Read these off the grid that follows. Indices start at 1.
1) Read off the entry in row 2 and column 1.
2) Read off the entry at row 1, column 1.
3) Read off the entry just right of 131.
4) Read off the entry directly above 102.
5) Read off the entry directly below 133.
6) Read off the entry directly below the smallest entry.
7) Read off the entry in row 2 and column 3.
8) Read off the entry in row 3 and column 1.
[[110 144 105 123]
 [111 130 122 144]
 [130 124 129 126]
 [105 130 108 115]
 [151 122 151 125]
 [126 140 114 119]
 [104 133 102 108]
 [110 126 111 120]
 [131 135 135 151]
 [115 113 128 130]
 [130 125 129 122]]
1) 111
2) 110
3) 135
4) 114
5) 126
6) 111
7) 122
8) 130

A =
[[128 128 128 129 128 128 128 128]
 [138 129 115 137 137 151 123 125]
 [114 135 114 121 121 136 129 147]
 [111 132 150 115 127 116 117 131]
 [115 135 113 122 121 136 130 147]
 [115 134 113 121 121 136 129 148]
 [129 128 129 128 129 129 128 128]
 [137 143 130 128 123 135 142 145]
 [129 127 128 128 128 128 129 128]
 [128 127 128 128 129 128 129 128]
 [127 128 128 128 128 129 128 128]
 [128 128 128 129 128 128 128 128]
 [133 135 127 137 137 115 142 126]
 [116 135 114 121 121 135 131 147]
 [129 128 129 129 128 128 128 129]
 [128 128 128 127 128 129 128 127]]
Find the 1st entry, reading row by row.
Answer: 128
The entry in the bottom-right corner -> 127
The 5th entry in reading order -> 128
The first entry of the smallest entry's row: 111
Find the entry just left of the largest entry.
Answer: 137
Find the 5th-last entry, reading row by row.
Answer: 127
The entry directly below the largest entry is 136
The fourth entry, reading row by row -> 129
Find the entry directly below the smallest entry.
Answer: 115
The entry just right of the smallest entry: 132
The largest entry in the first column: 138
The entry in the top-right corner is 128
Find the entry directly above the largest entry.
Answer: 128
The last entry of the smallest entry's row: 131
Find the smallest entry in the last column.
Answer: 125
The bottom entry of the column that holds the largest entry: 129
Find the entry directly above 150.
Answer: 114
Find the entry in the bottom-left corner.
Answer: 128
The entry just right of the largest entry: 123
Find the second entry on the main diagonal.
Answer: 129
Find the third largest entry.
Answer: 148

Read these off the matrix that follows. Indices start at 1.
1) Give the entry at row 3, column 1.
2) Give the maximum.
3) Give the top-right entry.
4) Give the entry at row 1, column 1.
5) Give the entry in the bottom-left corner.
6) Give the entry in row 2 and column 1.
7) Give the entry at the centre.
8) Give the top entry of the column that holds the largest entry.
[[129 131 122 143 121 143 128 121 128]
 [135 119 131 128 125 122 129 129 128]
 [129 117 125 125 128 125 129 127 134]
 [133 129 128 126 124 126 136 126 127]
 [127 130 122 125 127 128 127 130 127]
 [130 132 130 129 124 127 127 129 125]
 [112 139 133 129 127 126 117 132 123]
 [132 128 130 131 126 128 134 130 128]
 [131 135 130 126 125 125 135 130 122]
 [129 132 126 128 123 127 129 129 124]
 [131 127 119 123 126 132 135 131 132]
 [121 133 130 127 127 126 121 131 122]
 [133 122 128 122 127 122 131 129 129]
 [133 126 127 124 126 128 134 132 129]
 [112 120 127 125 157 127 116 131 142]]
1) 129
2) 157
3) 128
4) 129
5) 112
6) 135
7) 126
8) 121

arr =
[[138 125 124 122 113]
 [128 134 129 134 118]
 [128 132 124 131 146]
 [122 125 123 116 155]
 [122 122 131 120 123]]
Indices start at 1.
Read off the entry in the bottom-right corner.
Answer: 123
Read off the entry at row 1, column 1.
Answer: 138
Read off the entry just left of the largest entry.
Answer: 116
Read off the entry at row 2, column 2.
Answer: 134
The entry just left of the centre entry -> 132
The entry at row 2, column 3 is 129
The entry directly below 132 is 125
The entry at row 2, column 1: 128
The entry in row 1 and column 3 -> 124
The entry in row 1 and column 2: 125
